Here is a tiny trained network, its code and every weight. The questions are about switching its units off for an input and a class, where a switched-off unit gives its printed mean instead of its output.

import numpy as np


def w(rows, s, z=0):
    codes = np.array(rows[::2]) - 128.0
    scale = np.full(codes.shape[1], s)
    scale[-1] = z or s
    return codes * scale


def f(y):
    return np.maximum(y, 0)


def log_softmax(a):
    a = a - a.max(-1, keepdims=True)
    return a - np.log(np.exp(a).sum(-1, keepdims=True))


def net(x, mask):
    res = np.array(x, float).reshape(1, 4) / 4 @ E
    y = f(res @ A[0][:, :-1].T + A[0][:, -1])
    res = res + np.where(mask, y, B[0][:, -1]) @ B[0][:, :-1]
    return log_softmax(res[-1] @ U[:, :-1].T + U[:, -1])


A, B = {}, {}
E = w([
[172,81,169,58,146,65,145,128,218,48,165,84],'x0',
[78,64,88,107,141,128,157,117,147,248,120,66],'x1',
[113,114,130,190,181,221,157,123,185,95,159,167],'x2',
[134,177,103,62,139,138,148,178,142,201,229,137],'x3',
],0.016)
A[0] = w([
[55,141,121,129,39,101,151,94,1,136,137,49,255],'N1',
[179,120,187,152,128,82,109,37,116,139,129,146,9],'N2',
[98,212,117,119,134,185,135,165,57,143,137,195,203],'N3',
[114,96,184,94,158,132,127,124,185,64,154,122,235],'N4',
[139,153,126,57,151,190,156,142,170,151,208,126,134],'N5',
[117,107,184,180,139,159,125,74,195,39,131,214,146],'N6',
[115,142,172,23,56,57,149,119,105,126,91,20,106],'N7',
[77,70,105,94,163,104,165,152,239,130,152,25,182],'N8',
[162,164,136,144,113,155,119,143,99,120,188,167,38],'N9',
[164,117,179,77,94,28,118,150,123,138,126,43,216],'N10',
],0.0098,0.0032)
B[0] = w([
[86,93,42,130,119,128,26,118,147,128,60,120,247],'N1',
[197,168,150,182,77,136,85,116,140,173,66,144,168],'N2',
[104,189,81,120,135,132,83,130,33,150,202,197,236],'N3',
[239,212,242,121,149,117,215,87,134,152,162,117,222],'N4',
[85,192,119,65,91,72,178,173,133,143,152,56,224],'N5',
[146,213,159,201,80,139,217,93,94,30,102,80,246],'N6',
[203,91,45,151,113,118,48,139,186,117,77,214,249],'N7',
[99,157,108,172,126,209,192,154,254,195,188,196,251],'N8',
[160,175,167,164,200,115,124,196,45,117,104,109,174],'N9',
[230,45,86,88,191,106,117,143,210,172,137,195,246],'N10',
],0.0085,0.017)
U = w([
[119,180,129,107,131,159,71,178,12,126,153,207,143],'0',
[169,176,199,8,130,87,144,165,152,94,170,75,29],'1',
[177,99,65,73,109,102,30,142,117,146,70,178,111],'2',
[111,87,141,98,76,136,104,67,94,146,120,49,2],'3',
[171,178,207,162,109,165,157,97,116,3,67,125,236],'4',
[52,134,99,85,113,186,184,157,156,185,169,103,208],'5',
[17,100,105,167,112,179,70,55,45,171,20,103,248],'6',
[170,92,183,85,148,149,140,132,187,137,153,182,61],'7',
],0.011,0.0031)

Each question gives the input, the list of numbers given to net, and the class t.
The units are the neurons (one row each of A and B). Each row of codes is followed by its name. A weight is (code - 128) times the scale printed after its matrix; where a second scale follows, it is the last column's (A, B and U).
mask holds one flag per neuron, in row order. A switched-off neuron (its flag False) gives its mean, the last column of its row in B, instead of its output. The means were averaged over made-up inputs and are rounded, as every weight is.
A unit's drop is (log p(t) with every unit on - log p(t) with that unit switched off) / (log p(t) with every unit on - log p(t) with every unit switched off).
The circuit of an input: a set's keep is (log p(t) with only the set's units on - log p(t) with every unit switched off) / (log p(t) with every unit on - log p(t) with every unit switched off). Starting from all 10 units, units are removed one at a time, each time the one whose removal leaves the highest keep (on an exact tie, the one counted first), for as long as the keep stays at least 0.8.
circuit, biggest first: the units of the circuit, biggest drop first
k most important neurons: the k neurons with the biggest drops, biggest first
drop of u: that unit's drop, to one decimal
input [5,5,8,-4], class 4: 2 most important neurons	[N6 N4]
input [-5,-1,-7,8], class 2: circuit, biggest first	[N1]
input [1,-3,-1,5], class 1: 2 most important neurons	[N5 N1]
input [6,-7,-6,4], class 2: 2 most important neurons	[N7 N8]
input [1,0,-2,6], class 5: circuit, biggest first	[N4 N5]
input [-3,2,7,2], class 0: 2 most important neurons	[N8 N3]
input [7,-3,-7,4], class 2: 2 most important neurons	[N7 N6]
input [-7,5,6,4], class 0: 2 most important neurons	[N3 N8]
input [-3,4,3,-1], class 6: 4 most important neurons	[N8 N10 N5 N4]
input [7,0,-7,4], class 2: 2 most important neurons	[N7 N6]
input [3,-7,-5,0], class 2: 2 most important neurons	[N10 N7]
input [0,2,1,-5], class 4: 2 most important neurons	[N1 N3]
input [5,-1,-3,5], class 7: 2 most important neurons	[N10 N7]
input [7,7,4,4], class 5: circuit, biggest first	[N8]
input [3,-1,-3,-6], class 2: 2 most important neurons	[N10 N7]
input [4,6,2,1], class 5: 2 most important neurons	[N8 N5]
input [-7,-3,-8,5], class 2: 2 most important neurons	[N1 N6]
input [8,-3,-7,-7], class 2: 2 most important neurons	[N7 N10]
input [3,4,8,3], class 5: drop of N8	1.0
input [-2,-1,8,1], class 4: circuit, biggest first	[N6]
input [7,3,-2,-2], class 7: drop of N1	0.0
input [-4,1,7,7], class 0: drop of N3	1.2
input [-4,4,-1,0], class 6: drop of N10	0.1
